Here is a tiny trained network, its code and every weight. The questions are about switching its units off for an input and a class, where a switched-off unit gives its printed mean instead of its output.

import numpy as np


def w(rows, s, z=0):
    codes = np.array(rows[::2]) - 128.0
    scale = np.full(codes.shape[1], s)
    scale[-1] = z or s
    return codes * scale


def norm(h):
    return h / np.sqrt((h * h).mean(-1, keepdims=True) + 1e-5)


def f(y):
    return y / 2 * (1 + np.tanh(0.7978845608 * (y + 0.044715 * y**3)))


def log_softmax(a):
    a = a - a.max(-1, keepdims=True)
    return a - np.log(np.exp(a).sum(-1, keepdims=True))


def net(x, mask):
    res = np.array(x, float).reshape(1, 8) / 4 @ E
    u = 0
    for l in range(2):
        y = f(norm(res) @ A[l][:, :-1].T + A[l][:, -1])
        res = res + np.where(mask[u : u + 7], y, B[l][:, -1]) @ B[l][:, :-1]
        u += 7
    return log_softmax(norm(res)[-1] @ U[:, :-1].T + U[:, -1])


A, B = {}, {}
E = w([
[233,148,28,183,132,177,87,111,107,188],'x0',
[98,180,96,72,128,105,156,83,69,105],'x1',
[113,140,164,180,105,181,38,205,169,128],'x2',
[141,174,141,119,84,64,209,122,171,235],'x3',
[100,138,122,60,108,45,100,137,138,142],'x4',
[112,52,156,9,189,137,20,139,63,33],'x5',
[116,209,31,225,189,123,56,83,161,144],'x6',
[95,190,166,159,130,104,205,68,87,136],'x7',
],0.0014)
A[0] = w([
[108,224,74,227,177,109,172,63,156,152,82],'0.n1',
[28,107,253,168,130,145,117,190,206,102,77],'0.n2',
[182,112,138,225,74,230,62,201,195,168,4],'0.n3',
[199,78,157,144,40,89,228,154,207,222,13],'0.n4',
[200,87,159,172,49,145,243,146,155,219,16],'0.n5',
[171,26,144,21,102,110,80,208,154,152,77],'0.n6',
[215,70,140,188,98,190,181,115,134,149,68],'0.n7',
],0.0023,0.0017)
B[0] = w([
[133,143,135,127,16,67,127,151,193,224,248],'0.n1',
[105,109,139,67,39,1,191,90,99,141,198],'0.n2',
[82,64,199,25,99,79,174,153,102,91,166],'0.n3',
[202,143,21,169,197,204,73,172,117,91,174],'0.n4',
[147,126,72,146,201,210,77,122,84,85,168],'0.n5',
[115,218,80,205,108,86,147,81,182,161,173],'0.n6',
[79,167,138,95,171,144,119,150,92,71,133],'0.n7',
],0.0022,0.0011)
A[1] = w([
[150,118,120,140,208,207,31,114,92,87,45],'1.n1',
[76,173,127,84,114,48,130,84,119,144,36],'1.n2',
[137,171,93,170,115,111,125,126,172,211,112],'1.n3',
[91,239,95,240,158,183,166,59,81,119,72],'1.n4',
[103,139,136,44,153,57,193,51,83,131,1],'1.n5',
[161,148,39,81,169,91,178,52,65,143,16],'1.n6',
[85,88,90,98,156,59,2,106,138,73,179],'1.n7',
],0.0034,0.001)
B[1] = w([
[117,156,72,138,231,240,135,164,77,92,187],'1.n1',
[148,39,160,147,147,220,110,172,80,61,178],'1.n2',
[152,97,120,105,114,71,75,79,167,169,215],'1.n3',
[171,145,106,104,98,39,51,153,212,213,236],'1.n4',
[53,49,255,102,73,127,183,205,109,41,194],'1.n5',
[54,102,219,139,75,97,129,197,176,106,184],'1.n6',
[206,179,61,214,177,217,173,99,102,158,249],'1.n7',
],0.0031,0.002)
U = w([
[165,155,82,156,88,42,91,107,212,245,251],'0',
[163,131,54,160,229,255,106,128,76,94,61],'1',
[59,75,252,74,83,90,196,147,100,58,76],'2',
],0.0059,0.00025)

Each question gives the input, the list of numbers given to net, and the class t.
The units are the neurons (one row each of A and B). Each row of codes is followed by its name. A weight is (code - 128) times the scale printed after its matrix; where a second scale follows, it is the last column's (A, B and U).
mask holds one flag per neuron, layer by layer. A switched-off neuron (its flag False) gives its mean, the last column of its row in B, instead of its output. The means were averaged over made-up inputs and are rounded, as every weight is.
A unit's drop is (log p(t) with every unit on - log p(t) with that unit switched off) / (log p(t) with every unit on - log p(t) with every unit switched off).
The circuit of an input: a set's keep is (log p(t) with only the set's units on - log p(t) with every unit switched off) / (log p(t) with every unit on - log p(t) with every unit switched off). Starting from the 12 units with the biggest drops (on a tie, the unit counted first), units are removed one at a time, each time the one whose removal leaves the highest keep (on an exact tie, the one counted first), for as long as the keep stays at least 0.8.
circuit, biggest first: the units of the circuit, biggest drop first
top k neurons: the k neurons with the biggest drops, biggest first
k most important neurons of layer l: the k neurons of layer l with the biggest drops, biggest first
drop when u is switched off: that unit's drop, to one decimal
input [-4,6,-6,7,7,-7,-3,-8], class 2: circuit, biggest first : [1.n5]
input [-3,-6,1,7,-4,8,-3,-7], class 0: circuit, biggest first : [0.n6, 1.n5]
input [6,-7,1,5,-3,-2,-6,4], class 1: circuit, biggest first : [0.n5, 0.n4]
input [7,8,-5,0,2,-3,-3,-4], class 2: top 4 neurons : [1.n6, 1.n7, 1.n5, 0.n6]
input [-2,3,-5,-4,3,2,0,-5], class 1: 3 most important neurons of layer 0 : [0.n2, 0.n3, 0.n1]
input [-2,3,0,-8,5,4,-8,-5], class 1: top 4 neurons : [1.n7, 0.n3, 1.n6, 0.n1]
input [1,-8,-4,-1,7,5,-4,0], class 1: top 4 neurons : [1.n7, 0.n3, 0.n1, 1.n6]
input [-7,-1,-7,3,2,-1,7,-2], class 2: top 2 neurons : [1.n5, 1.n2]
input [2,8,-6,8,5,-2,3,2], class 2: top 2 neurons : [1.n5, 1.n6]
input [6,1,-3,8,-8,-2,-6,-2], class 1: top 2 neurons : [0.n5, 0.n4]
input [0,0,7,-1,8,0,0,4], class 2: 2 most important neurons of layer 0 : [0.n2, 0.n4]
input [-6,-5,-4,-4,8,8,2,0], class 1: top 2 neurons : [1.n7, 0.n3]
input [4,-1,-8,-8,-2,-7,1,0], class 0: drop when 1.n6 is switched off : 0.0
input [0,-3,2,2,-2,8,-3,-2], class 1: drop when 1.n7 is switched off : 0.1
input [0,7,-7,8,-4,-1,0,1], class 2: drop when 1.n5 is switched off : 0.6
